Below is a small trained network, with its code and all its weights. Each question gives an input and a class and asks what happens when units are switched off, that is, made to give their printed mean instead of their output.

import numpy as np


def w(rows, s, z=0):
    codes = np.array(rows[::2]) - 128.0
    scale = np.full(codes.shape[1], s)
    scale[-1] = z or s
    return codes * scale


def f(y):
    return y / 2 * (1 + np.tanh(0.7978845608 * (y + 0.044715 * y**3)))


def log_softmax(a):
    a = a - a.max(-1, keepdims=True)
    return a - np.log(np.exp(a).sum(-1, keepdims=True))


def net(x, mask):
    res = np.array(x, float).reshape(1, 4) / 4 @ E
    y = f(res @ A[0][:, :-1].T + A[0][:, -1])
    res = res + np.where(mask, y, B[0][:, -1]) @ B[0][:, :-1]
    return log_softmax(res[-1] @ U[:, :-1].T + U[:, -1])


A, B = {}, {}
E = w([
[1,118,92,46,87,99,85],'x0',
[82,167,196,182,31,188,97],'x1',
[82,38,219,115,229,196,120],'x2',
[52,181,77,191,222,136,128],'x3',
],0.0098)
A[0] = w([
[128,94,145,76,194,67,177,2],'neuron 1',
[172,123,158,183,162,188,222,56],'neuron 2',
[110,255,207,170,55,173,153,124],'neuron 3',
[223,153,76,173,117,171,144,59],'neuron 4',
[180,135,166,225,150,112,103,51],'neuron 5',
[185,70,191,45,57,113,185,242],'neuron 6',
[94,194,77,121,60,58,196,103],'neuron 7',
[177,62,87,97,136,43,199,110],'neuron 8',
[154,89,44,110,156,75,190,4],'neuron 9',
[172,223,53,153,63,47,178,107],'neuron 10',
[99,139,54,159,209,111,169,160],'neuron 11',
[208,180,162,174,152,94,154,29],'neuron 12',
[63,232,131,182,187,132,152,199],'neuron 13',
[88,144,189,177,76,187,116,118],'neuron 14',
[55,26,226,112,189,162,154,93],'neuron 15',
[13,118,109,84,123,117,91,127],'neuron 16',
[105,106,54,66,69,113,111,143],'neuron 17',
],0.0099,0.0034)
B[0] = w([
[105,84,207,115,50,59,168,166],'neuron 1',
[137,93,85,11,149,97,83,182],'neuron 2',
[100,43,159,115,87,34,157,222],'neuron 3',
[90,151,135,58,184,151,82,174],'neuron 4',
[152,97,102,38,143,118,62,169],'neuron 5',
[144,34,26,215,171,208,79,237],'neuron 6',
[180,102,205,72,170,176,165,225],'neuron 7',
[83,63,149,177,46,52,144,192],'neuron 8',
[91,110,186,91,52,46,130,179],'neuron 9',
[252,115,171,137,153,181,224,250],'neuron 10',
[151,33,153,180,62,132,91,200],'neuron 11',
[58,120,116,47,214,99,81,169],'neuron 12',
[191,39,76,190,117,184,91,207],'neuron 13',
[79,65,155,107,55,51,153,199],'neuron 14',
[194,168,254,110,137,210,198,240],'neuron 15',
[104,102,87,55,206,112,73,228],'neuron 16',
[122,113,90,77,211,164,114,219],'neuron 17',
],0.0084,0.012)
U = w([
[163,136,181,86,178,167,198,184],'0',
[96,119,106,3,209,118,99,78],'1',
[89,80,155,118,74,64,164,96],'2',
[138,64,93,183,141,178,106,185],'3',
[129,105,110,150,163,163,158,148],'4',
[58,188,87,196,132,80,68,2],'5',
],0.012,0.0056)

Each question gives the input, the list of numbers given to net, and the class t.
The units are the neurons (one row each of A and B). Each row of codes is followed by its name. A weight is (code - 128) times the scale printed after its matrix; where a second scale follows, it is the last column's (A, B and U).
mask holds one flag per neuron, in row order. A switched-off neuron (its flag False) gives its mean, the last column of its row in B, instead of its output. The means were averaged over made-up inputs and are rounded, as every weight is.
A unit's drop is (log p(t) with every unit on - log p(t) with that unit switched off) / (log p(t) with every unit on - log p(t) with every unit switched off).
The circuit of an input: a set's keep is (log p(t) with only the set's units on - log p(t) with every unit switched off) / (log p(t) with every unit on - log p(t) with every unit switched off). Starting from the 12 units with the biggest drops (on a tie, the unit counted first), units are removed one at a time, each time the one whose removal leaves the highest keep (on an exact tie, the one counted first), for as long as the keep stays at least 0.8.
units of the circuit, in order: the units of the circuit, biggest drop first
unit that matters most: the unit with the biggest drop
k most important neurons: the k neurons with the biggest drops, biggest first
drop when u is switched off: that unit's drop, to one decimal
input [-5,-5,0,3], class 1: most important neuron : neuron 12
input [-7,8,3,5], class 2: 2 most important neurons : neuron 3; neuron 14
input [3,-5,4,1], class 2: units of the circuit, in order : neuron 1; neuron 17
input [-6,8,7,-6], class 2: 4 most important neurons : neuron 14; neuron 3; neuron 10; neuron 7
input [0,-7,3,-7], class 2: 4 most important neurons : neuron 1; neuron 8; neuron 9; neuron 13
input [2,7,3,5], class 2: 2 most important neurons : neuron 14; neuron 6
input [5,-8,5,7], class 2: units of the circuit, in order : neuron 1; neuron 11
input [-7,-7,4,5], class 1: 3 most important neurons : neuron 2; neuron 12; neuron 5
input [-8,6,7,-8], class 1: units of the circuit, in order : neuron 2; neuron 5
input [7,7,-3,-5], class 1: 2 most important neurons : neuron 17; neuron 16
input [-7,-8,3,1], class 2: 3 most important neurons : neuron 8; neuron 1; neuron 11
input [-1,-8,-7,2], class 2: 2 most important neurons : neuron 8; neuron 9
input [0,-8,-6,1], class 2: 2 most important neurons : neuron 8; neuron 9
input [-5,-6,-2,-8], class 3: 2 most important neurons : neuron 6; neuron 3
input [4,-5,4,8], class 3: unit that matters most : neuron 11
input [-2,1,1,-2], class 4: 3 most important neurons : neuron 13; neuron 11; neuron 16
input [-7,-6,6,-5], class 1: 3 most important neurons : neuron 2; neuron 10; neuron 12
input [2,0,-8,-8], class 0: 2 most important neurons : neuron 10; neuron 7
input [4,0,0,-7], class 3: drop when neuron 6 is switched off : 0.7
input [-8,-8,5,3], class 1: units of the circuit, in order : neuron 2
input [2,1,3,-7], class 3: drop when neuron 17 is switched off : 0.0
input [7,5,0,-1], class 1: drop when neuron 16 is switched off : 0.4
input [7,7,-8,7], class 0: drop when neuron 6 is switched off : 0.2
